Each row is shifted at random along 5 fixed directions that mean nothing.
Known rows, with every step that occurs:
piti -> larupat -> gusat -> bonos: [ 199  218 -169 -151  161  166    9  -75 -132   70  213  -10 -256 -193
  -94   37   -1  227  299  283 -195  186 -310 -151  132   36  -62  142
   96   86   48 -136  -98   29    9 -218  -47 -203  168  377 -232  140
  -23 -119]
supif -> koturo -> larupat -> gusat -> piti -> koluma -> bonos: [  87  161  -37 -105  214   25 -208  -80   11  255 -264  -35  -90   20
 -422  105   68  276   41  267 -195  142 -250  268 -187 -180  -92  252
  -69  -52   85  -44 -211  178  -96 -456  -44   16 -179  351   99 -153
  228  -77]
koturo -> golav -> koluma -> bonos -> larupat -> gusat -> piti -> damel -> supif: [  43  149    0  300  -61  127 -755 -135 -149  209 -284   90  114 -146
 -235   53  257 -155 -160  104  -98  -26  235  142  -86 -257   68  389
  -69 -162  396 -190 -131   95 -241 -274 -376  398  -48  -60   67 -105
  405 -450]
supif -> koturo -> damel -> piti -> larupat -> gusat -> koluma -> bonos: [  50  -95  -62   31  294 -117 -306  243 -104   76 -123 -204  161  113
 -343   30  136  197  118  188 -409   61 -384  125 -307 -456  -41  379
 -183  -94 -138  -33 -160  -61   62 -322 -159   29  -27  149  329 -157
  155 -343]
golav -> koluma -> bonos -> gusat -> larupat -> piti -> damel: [ -84  187  -78  -73  129  106 -320  -20 -187  -29   82  -71    8  -59
 -215  185  192    3  135  353 -320  166  -81   66    4  -40  -69  -71
  -64 -102  -17   46  -78 -100 -310  -47 -254   21  254  186  115  205
  -60 -377]
bonos -> larupat -> piti -> gusat -> koluma -> golav -> koturo: [  31 -164  218  -15  -45  -95 -437   73 -247   50 -263  114  241  181
 -228   30  398 -427  -96  185 -299   82  177  -53   37 -131  207   75
 -202 -174  269  -46 -151 -258 -262  112 -522  378  147 -162  234   26
   76 -464]
gusat -> larupat -> piti -> koluma -> golav -> koturo -> damel -> supif: [ -87 -146   -5  131   86  -94 -511 -177   17   16 -183   54  -37  132
 -244  220  205 -327   66  180 -270  -70  160   45  -44 -146  171  202
 -102 -255  106  -88   88   47 -256 -151 -228  427  171   -8  259  -67
  194 -639]
bonos -> golav -> koturo -> damel -> supif -> larupat: [ -33   57   47  170   88   78 -214 -216  168   21   69  100   55   85
 -125  211  -91  -48   41   64    6  -38  155  263   32 -178   78  276
   63   54  224  -14   44   58  101 -190   39   44   16  -46  158 -223
  171 -306]
bonos -> koturo -> golav -> koluma -> piti -> damel -> supif -> larupat: [ 192 -159 -491  527  204 -206 -545 -101 -180   42  322  -11  382   88
  -45 -111  319 -485   50  159 -155 -166   63  -96 -305 -645  112  470
  -98    5  160  -64  103 -214  153 -173 -425  233  143 -317  330  126
  385 -559]
damel -> larupat -> piti -> gusat -> bonos: [ 391  221 -171  250   49  121 -334 -112 -205  207 -141  133 -102 -186
 -192 -182  -36  208  118 -206  257  -46 -209   -7 -154 -102 -164  523
   33  215  383 -265 -204  -24   89 -371  -81 -227 -209   90 -203  -66
  250   76]
supif -> golav -> koluma -> piti -> larupat -> gusat -> bonos: [ -42  299 -209 -186  251  147  -70 -222   19  214  429   70 -309 -327
 -149  250  -30  372  199  729 -382  134 -352   72  199   87 -267  127
   -4  -25   98 -159 -160  214   54 -195 -218 -326  396  544   26  154
 -161    3]
golav -> koluma -> piti -> larupat -> gusat: [ 193   96 -304  136  241  -38 -231  -43  -77  179  156  -10  147  -50
 -224  -15  245  162  128  175 -146  -83 -219   95 -190 -419 -102  348
    8   34   32 -124 -230  -76   87 -165 -184  -98   80  100  150   92
  140 -197]
supif -> damel -> larupat -> gusat: [   5  151  464 -364 -205  261   55 -324  308   80 -394  -59 -415   36
 -233  379 -198   97  133  185   15   79   12  467  226  461  162   30
   53 -148  192  185  -17  222  -90 -188  217 -252   60  300  -92 -341
  -62   67]
golav -> bonos -> koturo -> damel -> piti: [ -22 -154  -36  163  138 -202 -130  128 -170 -147   59  -66  138  146
  -92   80  -11  -41  -85    2 -151   77 -235  -65  -78 -250  -76   47
  -57   45  -67  168 -182 -184   89  -53   -9  -55   32  -93  208  -69
  -77 -243]
damel -> larupat -> piti -> koluma -> bonos -> golav -> koturo: [ -22 -241   80  108   -1   49 -286 -166   31  -42 -122  -92 -220  234
 -140  103  208 -637   90  395 -412  109   88   73  192  131  335  -82
  -81 -290   83 -187  -79  -47 -200   96 -446  167  563   -2  154  126
 -101 -596]
piti -> gusat -> bonos -> koturo -> golav: [ 293 -149   49 -115 -227 -142 -158  -70 -460   92 -131  194  -62  -36
   20 -107  203 -485 -241  182  -60  180   -8 -501  176   97  192    2
 -129   56  492  148 -136 -248   30  -67 -437  267  -32   45 -226    9
  -21  -94]
koluma -> golav -> bonos -> gusat -> larupat -> piti -> damel -> supif -> koturo: [  52   30 -145   79  100  163 -293 -189 -115  131  268   11   81 -129
 -154   67  209 -280  -39  314 -272   16  -53   38   78  -57   18  222
  -91  -75  229 -153  121 -115 -102   -1 -358  -86  375   94   42  215
  -16 -289]
bonos -> koturo -> damel -> piti -> larupat -> supif -> golav -> koluma: [ 185   21 -426  282  104  -37 -142 -264 -171  -57  490  142  -84 -258
   38   78  102 -152   35  536 -205 -106 -203 -262   99 -110  -15  213
 -122   82   99 -110   16 -175  216 -139 -491 -137  591   82   79   27
  -68    7]
larupat -> gusat -> koluma -> piti: [  60   -6   12 -237    7   20   94  -38  -76   72   25  -47   -6 -121
 -135   63  174  -10   17  465 -463   19 -209 -200  164   35   53    4
  -54 -213  101   76  -92   -4  -98    9 -360  -16  285  247  -36   84
    0  -27]
koluma -> bonos -> larupat -> supif -> golav -> koturo: [  12 -105  268  122 -236   29 -424 -136   51   73 -351    5   71   51
   -2   82  245 -652 -209  186 -116   54  536  216  250   34  403  190
   98  -70  604 -180  -17  -94  -98  110 -632  398  171 -187  -13 -178
  239 -367]
golav -> koluma -> piti -> damel -> larupat: [ -38 -236 -193   14  191 -160 -248   67 -198  -36  124 -127   69  160
  -15  162  219 -290   44  290 -433   81 -245  -65 -120 -289   83  -49
 -209  -32 -173  162 -137 -189   65  175 -225    5  218  -39  405  257
 -210 -492]
koturo -> golav -> koluma -> bonos -> piti: [ -88  -48   27 -110 -191  -79 -111 -192  -48  112  -31   36 -228  -67
   45  163  162 -406 -186  488 -360  162  139 -101  338  205  202 -142
   58 -247  400  -30 -179  129 -131   69 -579  216  253  121  -44   -6
  -66 -235]
koturo -> golav -> koluma -> bonos -> larupat: [ 203   94 -413  282   41  -12 -198  -97 -216  149  386   53   -5 -290
   98  -99  194 -230   27  358 -291  102   58 -224  113 -148  136  255
  138  -26  443 -406  -65   62   71  -71 -748  153  151   27 -116   88
  209 -276]
damel -> piti -> larupat -> supif -> golav -> koturo: [  93   65  -74  328  167  -70 -459  -95  -87  116  -92  276  261   33
 -227   88   22  319 -192 -166  174 -176 -162  310 -288 -482 -222  576
  -91  395  333  -72 -297 -180  287 -195   35 -227 -219  -49  247 -155
  111   58]
golav -> bonos -> piti -> damel -> supif -> koturo: [-195   -8  283   68 -137    6 -531 -206  176  117 -520    2   48  205
 -162  297  -65 -119 -247 -144  193  -32  281  551 -123  -99  -62  111
   12  125  334  237 -227   27  -53 -133  183   17 -163 -116  215 -207
   94 -180]
larupat -> supif -> koturo -> damel -> piti -> koluma -> golav -> bonos -> gusat: [-143   98  191   22  -42   68 -331 -221  100  198 -212  213    0   70
 -323  335   37  108 -328  283 -111  -41  -63  436    6  -29 -129  106
 -219  -11  183   61 -297   52  -50 -198   -4   -3   90  156  204 -290
  -32   28]
piti -> gusat -> larupat -> supif -> koturo -> golav -> koluma -> bonos: [ 229  177 -177 -125 -123   86 -200 -408  -70  421  -68  182 -228 -411
 -148   87  172  -71 -273  392  -10  -51   99    7  133  127   93  304
   27   93  741 -223  -96  111   97 -282 -692  131  104  373 -243 -147
  118  203]
piti -> damel -> supif -> koturo -> golav -> koluma -> bonos -> larupat: [-213 -173  114 -117   -5    0 -374  -86  -23   69  -31  -57  -24  114
  -37  387  136 -382 -256  469 -506  238  135  156  100 -117  195 -148
 -213  -47  169  117 -125   11  -36   72 -376  282  222   85  315   42
 -179 -514]
piti -> larupat -> gusat -> bonos -> golav -> koluma: [ 101   30  -68  -43    1   77 -307   15 -377   58   54  117   52 -279
  -62   17  226   46 -113  364 -285  156  -85 -211  146  -81   -1   55
 -167   99  290  -82 -250 -176   49   64 -466   92  231  197  -57  155
 -120 -174]
larupat -> piti -> koluma -> bonos -> gusat: [ 172  170 -155  124  -17  165  -81 -290   96   75  120  -39 -257   43
 -157  -21  126 -302  325  417 -192   40    6   24  151  174   89   40
  159 -216   90 -192  -56   73 -256 -235 -246  -40  419  116 -176   84
  170 -262]
bonos -> larupat -> gusat -> piti -> koluma -> golav -> koturo -> damel -> supif: [-142  -78  610  -58 -297   77 -639 -293  154  176 -806  151 -145  187
 -355  352  199 -559 -245  174  -92  -23  549  388  159  230  307   47
 -186 -437  340   39  -95  158 -476 -170 -209  674   26  -53  153 -365
  201 -533]
piti -> gusat -> larupat -> supif -> golav -> bonos -> koturo: [  98  428  -27   87   67  206 -346 -226  -93  173   93  314   82 -249
 -209  138 -103  486  -71   19  273   19  -29  241  -68  -68 -299  389
   43  375  502  -78 -154  -43   49 -306   -6 -221  -96  238  -89 -111
  130  210]
gusat -> bonos -> golav -> koluma -> piti: [-225  285   51  104   74   59 -281 -226  126  138  -42  132 -157 -124
 -108  207 -154  250   30  282 -110   64  156  199  103   33 -240   72
  113  -93  343 -114 -223  334 -128 -208 -120   18   29  200   25  -72
  142 -121]
golav -> koluma -> bonos -> piti -> damel -> supif -> koturo -> larupat: [-145 -113 -234    7  275 -100 -291   22  -84   32  195 -117  161   95
  -95  232  153 -110 -218  360 -464  136 -225  136 -112 -406  -36  -25
 -208   62  -70  113 -168 -124   91   35 -265  -14  198  102  407  145
 -199 -383]
supif -> larupat -> gusat -> koluma: [ 298  -68 -235 -109   58   27   49   48 -227   -6  250 -130  144 -225
  -40 -127  244 -118  233  414 -410   44 -168 -312   80  -95  201  246
  -24    5  176  -65  104 -187  122   -6 -553   12  280   84  -93  133
  143 -147]
koturo -> larupat -> gusat -> koluma -> golav: [-121  383   51 -325  296  161   91    4  -15  113  226  172   -9  -97
 -323  326  -68  827  120  360 -461  260 -470   98   34 -174 -193  113
 -103  -71  -64   -4 -169  248 -153 -239  183 -174  -69  551  109  -77
  -22  -58]
gusat -> bonos -> golav -> koturo -> larupat -> supif: [  52  301 -134  -16   86  174   -3 -299 -101   47  149  252 -229 -353
  -35  143  -54  190 -136  326  -89  103  -60 -129  335   96  -32   57
   83  125  374 -210  -82   86    4 -140 -286  -63  236  365 -286  -24
    2  128]
damel -> larupat -> gusat -> bonos -> golav -> koluma: [-195   68  229 -120  189  213 -190  -69  129 -175   90 -157 -217   73
 -131  296 -110   75  405  384 -511  291   67  126  240  114   60  -56
  -51 -221  -80  -70   33  207 -200  -69  -19  115  423  241  110   66
  -91 -641]
golav -> koluma -> bonos -> larupat: [ -73 -153   35 -103  -17  -20  -80   22  -26  -35  100 -200 -106   30
   99  155  168 -521   29  479 -531  287  203  -51  288  114  289 -238
   48 -160  135  -95 -112  -23 -103  237 -629  261  375    7   46  157
 -166 -558]
koturo -> damel -> larupat -> supif -> golav -> bonos -> piti -> gusat -> koluma: [ 107  137 -161  147  -17   85 -446  -22 -301   94   77  216   81 -315
  -32   50  108  134  -99  301 -122    2 -199  -76   34  -95  -86  335
 -177  129  319 -120 -169 -126  106  -85 -422  -46  185   80   76  -94
   85   20]
piti -> larupat -> gusat -> bonos -> golav: [ 212  301   51 -101 -153  313  -57 -346  -75  205  -27  165 -450 -309
  -45   20  -27  -62  136  366   15  171   22  -92  360  395   94   89
  116  -68  396 -256  -92  136 -110 -225 -239  -86  253  348 -453   -9
   40    2]
piti -> koluma -> bonos -> gusat -> larupat -> supif -> koturo: [ 334  247 -304  356   51  119 -484 -125 -166  235  -55  123  314 -248
 -220 -191  193   88  -83   -1   73 -178   99  170 -307 -307 -108  588
   -8  251  578 -291  -56 -130   61 -337 -500   77 -166   85 -134  -52
  461   79]

Rows:
[ 189  -90  187   20  -63   19 -231   47 -140   25 -287  -58  -59  248
 -244   24  161 -340  -51   18  -86  132 -148   25    0  -50  202   63
 -143 -149   19   74 -167 -207 -154 -134 -141   74   92    5  100 -154
    6 -298] | koluma -> bonos -> koturo -> damel -> larupat -> piti -> gusat
[  49 -246  177  202 -234 -170 -610  -58 -222  113 -541   78  -77   60
 -119   36  238 -636 -202   96  -83   42  257   -9  -10   89  275  140
 -179 -277  385  -43 -135  -13 -207  -69 -489  515  -27 -163  133 -185
  171 -464] | gusat -> piti -> koluma -> golav -> bonos -> koturo -> damel -> larupat
[  65 -201  177 -251   23   82   84  -14  -61 -179   87 -167  -28   72
 -123  163  133 -442   41  476 -510  156  -95 -243  296  101  259 -119
 -189 -247 -143  258  168 -169 -122   22 -250  149  470   94   59   56
 -115 -347] | bonos -> koturo -> damel -> supif -> larupat -> gusat -> piti
[ -31   96  221 -286 -129   73 -221 -224   26  133 -387   11 -271  -33
 -137  277   40 -234  -85  261   44  158  184  191  199  280  103  -63
    6  -44  244   95  -73    4 -183 -165 -200  172  131  179  -68 -206
   26  -80] | golav -> bonos -> piti -> gusat -> larupat -> supif -> koturo -> damel
[ 260   88 -480 -114  140   88   70 -339 -172  351  394  120    8 -465
 -182  127  214  131 -449  557 -235 -187 -543  -54   22 -189 -133  169
 -251  165  194   32 -160 -131  335  -81 -443 -410  349  437   32  134
 -268  443] | golav -> koluma -> piti -> damel -> supif -> koturo -> larupat -> gusat
[ 370   24 -488  240   26  -22 -194 -178 -160  194  188  -54   -9 -387
    8 -194  355 -446   71  519 -191 -169   19 -229   87  -97  150  363
   72 -114  298 -320   53 -111   87 -196 -864  129  489   55 -179   25
  344  -56] | golav -> bonos -> gusat -> koluma -> piti -> larupat -> supif -> koturo -> damel
[ 199  233   58 -166 -163  203  -35 -250 -213  316  -95  205 -184 -492
 -168   84   51  112 -327  382  -65  120  -82   -5  280  273  -62  164
  -25   31  622 -149 -185  119    0 -174 -494 -141   22  357 -285  -89
   37  443] | supif -> koturo -> golav -> bonos -> larupat -> gusat -> piti
[ 389   29 -384  130   68   47  -24 -224 -150  230  412   47 -144 -252
    5 -168   78 -469  -41  402  -65  -71 -215 -304  144   60   35  258
  -22   -6  252 -174   52 -135  209 -228 -531 -112  327  120 -215   81
   40   -6] | koluma -> piti -> gusat -> bonos -> koturo -> damel -> supif -> larupat
[-176 -165  175 -163  139  -42 -435   64 -213  -31 -106    7  146  219
 -207  220  317 -364 -239  245 -477  200 -115   -2  131 -221  171  -44
 -287 -221  -63  121  -46 -207 -241  130 -134  292  219   59  276  119
 -160 -681] | koluma -> golav -> koturo -> larupat -> gusat -> bonos -> piti -> damel -> supif
[ -77  -41  123 -176 -110  158 -376 -119  -14  215 -100  -10   31 -144
 -169  222  237 -180 -150  394 -313   35   36  180  151   22  216  171
 -120 -113  295  -27  -69   -1  -68   52 -338  140  290  105   79  -11
   -8 -374] | piti -> damel -> supif -> larupat -> gusat -> koluma -> golav -> bonos
[ 454  260 -350  159 -184  184  -72 -359 -251  323  164  242 -225 -564
 -188  -77  136   21 -365  275  160 -241 -323 -112  127  205  -86  252
  -70   96  548 -219 -253 -121  156 -226 -670 -373  332  332 -259 -109
 -133  591] | golav -> koluma -> bonos -> koturo -> damel -> larupat -> piti -> gusat
[   3  -45 -198  282  118  -65 -454   32 -163   52  202   86  115  -24
   62   79   57  -88  -10  157 -127  109 -119   30  -44 -330  -50  309
  -29  125  125  -94 -165  -94  171  -36 -139  -25   30 -101  216    2
   65 -410] | koturo -> damel -> supif -> golav -> bonos -> piti -> larupat
[ 100   10 -266  224  -86  -55 -266 -163 -234   58  117  157  -33 -140
 -124   18  285 -215 -103  378 -168  -45 -114 -222  108  -48   61   65
  -36 -122  218  -98 -114 -103 -131  -77 -428   70  391   41   30   -6
  113  -72] | larupat -> piti -> koluma -> golav -> bonos -> koturo -> damel
[ 111   89 -195   51  216  129  -18   77 -305  -13  479   52   76 -244
 -187   12  169  147  -27  347 -478   77 -511 -277  160 -103  -67  200
 -138 -169    3 -138   17  -81  -42   -5 -314 -210  383  271   70  132
 -118  -80] | koluma -> golav -> bonos -> koturo -> damel -> larupat -> gusat -> piti
[ 133   14 -260  272   85   -6 -392  -83 -175  138  186   75   83  -73
 -102  -13  245 -214 -131  382 -222   -2 -113    8    3 -222   73  291
 -100  -13  222 -246 -172 -136  121 -100 -558   34  266  -74  109  -61
  108 -228] | koturo -> golav -> koluma -> bonos -> larupat -> supif -> damel -> piti -> gusat
[-293  140  479 -319 -145  272 -340 -224  213  107 -280   57 -116  142
 -255  439   42 -128    4  431 -331  136  154  406  201  230  142  -60
 -189 -329   91  148  -27  147 -400  -56   13  124  268  169  183  -99
  -24 -397] | bonos -> piti -> damel -> supif -> larupat -> gusat -> koluma -> golav
[ -18   15  273 -118 -114   96 -328 -264   -9  260 -281  264  -35  -26
 -331  314   99  -79 -555  353 -135   55  -68  413  124   86  -22   32
 -294   40  402   74 -392  -55  -32  -53 -258  -16   40  271  108 -140
 -242   23] | damel -> supif -> golav -> koturo -> larupat -> piti -> koluma -> bonos -> gusat
